Below is a small trained network, with its code and all its weights. Each question gives an input and a class and asks what happens when units are switched off, that is, made to give their printed mean instead of their output.

import numpy as np


def w(rows, s, z=0):
    codes = np.array(rows[::2]) - 128.0
    scale = np.full(codes.shape[1], s)
    scale[-1] = z or s
    return codes * scale


def norm(h):
    return h / np.sqrt((h * h).mean(-1, keepdims=True) + 1e-5)


def f(y):
    return np.maximum(y, 0)


def log_softmax(a):
    a = a - a.max(-1, keepdims=True)
    return a - np.log(np.exp(a).sum(-1, keepdims=True))


def net(x, mask):
    res = np.array(x, float).reshape(1, 8) / 4 @ E
    u = 0
    for l in range(2):
        y = f(norm(res) @ A[l][:, :-1].T + A[l][:, -1])
        res = res + np.where(mask[u : u + 4], y, B[l][:, -1]) @ B[l][:, :-1]
        u += 4
    return log_softmax(norm(res)[-1] @ U[:, :-1].T + U[:, -1])


A, B = {}, {}
E = w([
[100,199,58,132],'x0',
[1,101,152,141],'x1',
[133,127,125,143],'x2',
[127,128,132,124],'x3',
[126,124,118,125],'x4',
[129,128,132,130],'x5',
[160,55,193,132],'x6',
[127,126,134,125],'x7',
],0.009)
A[0] = w([
[158,129,175,142,252],'0.n0',
[222,85,102,142,151],'0.n1',
[103,2,90,170,177],'0.n2',
[56,96,137,149,149],'0.n3',
],0.011,0.0027)
B[0] = w([
[190,76,95,1,216],'0.n0',
[109,15,29,87,255],'0.n1',
[233,151,215,153,229],'0.n2',
[127,245,203,237,237],'0.n3',
],0.0047,0.0053)
A[1] = w([
[139,161,235,147,28],'1.n0',
[53,135,139,132,7],'1.n1',
[2,85,115,147,223],'1.n2',
[184,81,119,99,150],'1.n3',
],0.011,0.0021)
B[1] = w([
[137,173,170,210,232],'1.n0',
[120,83,86,224,179],'1.n1',
[128,9,165,145,224],'1.n2',
[2,184,37,88,254],'1.n3',
],0.0064,0.005)
U = w([
[142,131,51,65,253],'0',
[115,151,172,199,193],'1',
[202,44,130,56,68],'2',
[166,91,217,130,97],'3',
[172,249,71,108,82],'4',
[38,159,91,165,25],'5',
],0.016,0.0043)

Each question gives the input, the list of numbers given to net, and the class t.
The units are the neurons (one row each of A and B). Each row of codes is followed by its name. A weight is (code - 128) times the scale printed after its matrix; where a second scale follows, it is the last column's (A, B and U).
mask holds one flag per neuron, layer by layer. A switched-off neuron (its flag False) gives its mean, the last column of its row in B, instead of its output. The means were averaged over made-up inputs and are rounded, as every weight is.
A unit's drop is (log p(t) with every unit on - log p(t) with that unit switched off) / (log p(t) with every unit on - log p(t) with every unit switched off).
The circuit of an input: a set's keep is (log p(t) with only the set's units on - log p(t) with every unit switched off) / (log p(t) with every unit on - log p(t) with every unit switched off). Starting from all 8 units, units are removed one at a time, each time the one whose removal leaves the highest keep (on an exact tie, the one counted first), for as long as the keep stays at least 0.8.
units of the circuit, in order: the units of the circuit, biggest drop first
k most important neurons of layer l: the k neurons of layer l with the biggest drops, biggest first
drop when u is switched off: that unit's drop, to one decimal
input [-4,4,-8,-1,8,7,-8,8], class 1: units of the circuit, in order	(1.n3; 0.n3; 0.n1)
input [-4,-8,6,-2,-1,-3,-2,1], class 0: units of the circuit, in order	(1.n3; 0.n1)
input [-7,0,-6,4,0,5,-2,-3], class 0: units of the circuit, in order	(1.n3; 0.n0)
input [0,6,-3,1,-3,4,-8,3], class 1: 3 most important neurons of layer 1	(1.n3; 1.n2; 1.n1)
input [-1,1,-6,-1,2,-2,-3,-4], class 1: units of the circuit, in order	(1.n3)
input [-8,-8,-3,-1,-2,0,-7,-3], class 0: units of the circuit, in order	(1.n3; 0.n1)
input [-3,-7,-1,-2,-2,-6,0,-1], class 0: drop when 1.n2 is switched off	0.1
input [-7,-7,-5,-8,3,-8,-2,6], class 0: drop when 1.n2 is switched off	0.1
input [8,7,-6,-3,0,-3,8,1], class 1: drop when 0.n3 is switched off	0.2
input [2,8,7,-8,7,2,1,6], class 1: drop when 0.n1 is switched off	0.1
